Here is a tiny trained network, its code and every weight. The questions are about switching its units off for an input and a class, where a switched-off unit gives its printed mean instead of its output.

import numpy as np


def w(rows, s, z=0):
    codes = np.array(rows[::2]) - 128.0
    scale = np.full(codes.shape[1], s)
    scale[-1] = z or s
    return codes * scale


def f(y):
    return np.maximum(y, 0)


def log_softmax(a):
    a = a - a.max(-1, keepdims=True)
    return a - np.log(np.exp(a).sum(-1, keepdims=True))


def net(x, mask):
    res = np.array(x, float).reshape(1, 4) / 4 @ E
    y = f(res @ A[0][:, :-1].T + A[0][:, -1])
    res = res + np.where(mask, y, B[0][:, -1]) @ B[0][:, :-1]
    return log_softmax(res[-1] @ U[:, :-1].T + U[:, -1])


A, B = {}, {}
E = w([
[192,138,26,98,206,182,167,166,79],'x0',
[124,123,139,176,126,148,125,122,109],'x1',
[115,129,123,97,145,124,120,125,138],'x2',
[186,149,125,167,191,126,152,9,163],'x3',
],0.016)
A[0] = w([
[197,154,7,115,212,191,178,180,44,85],'n0',
[161,177,110,148,188,81,129,110,103,44],'n1',
[229,161,98,133,223,166,212,6,133,149],'n2',
[108,124,107,85,119,164,96,254,34,152],'n3',
[162,95,62,123,205,156,196,167,81,132],'n4',
[68,62,77,113,109,154,182,210,27,127],'n5',
[130,136,156,83,162,142,99,133,131,251],'n6',
],0.0092,0.0027)
B[0] = w([
[38,3,250,219,49,61,75,66,247,251],'n0',
[85,51,95,84,158,171,138,156,74,156],'n1',
[210,228,42,61,217,105,198,190,49,228],'n2',
[203,192,54,77,115,199,166,52,31,229],'n3',
[103,131,171,143,101,127,88,185,204,209],'n4',
[196,133,113,64,225,156,155,141,73,211],'n5',
[97,182,141,183,177,142,177,143,90,148],'n6',
],0.0083,0.023)
U = w([
[199,155,4,103,160,146,164,135,70,253],'0',
[78,99,161,154,100,90,114,120,220,3],'1',
],0.017,0.0013)

Each question gives the input, the list of numbers given to net, and the class t.
The units are the neurons (one row each of A and B). Each row of codes is followed by its name. A weight is (code - 128) times the scale printed after its matrix; where a second scale follows, it is the last column's (A, B and U).
mask holds one flag per neuron, in row order. A switched-off neuron (its flag False) gives its mean, the last column of its row in B, instead of its output. The means were averaged over made-up inputs and are rounded, as every weight is.
A unit's drop is (log p(t) with every unit on - log p(t) with that unit switched off) / (log p(t) with every unit on - log p(t) with every unit switched off).
unit that matters most: the unit with the biggest drop
top k neurons: the k neurons with the biggest drops, biggest first
drop of u: that unit's drop, to one decimal
input [-5,5,-1,-5], class 0: unit that matters most -> n0
input [-4,7,0,-4], class 0: top 2 neurons -> (n0 n4)
input [-3,-2,3,3], class 0: top 2 neurons -> (n0 n4)
input [2,-4,7,0], class 1: top 2 neurons -> (n3 n2)
input [5,4,-8,-3], class 1: top 2 neurons -> (n0 n2)
input [-1,4,-3,0], class 1: top 3 neurons -> (n2 n3 n5)
input [8,-1,-3,7], class 1: top 3 neurons -> (n0 n4 n3)
input [4,0,-2,-3], class 1: top 2 neurons -> (n0 n2)
input [-4,-6,3,4], class 0: drop of n0 -> 8.2
input [5,1,5,2], class 1: drop of n6 -> 0.0
input [8,7,-7,-1], class 1: drop of n0 -> 1.7
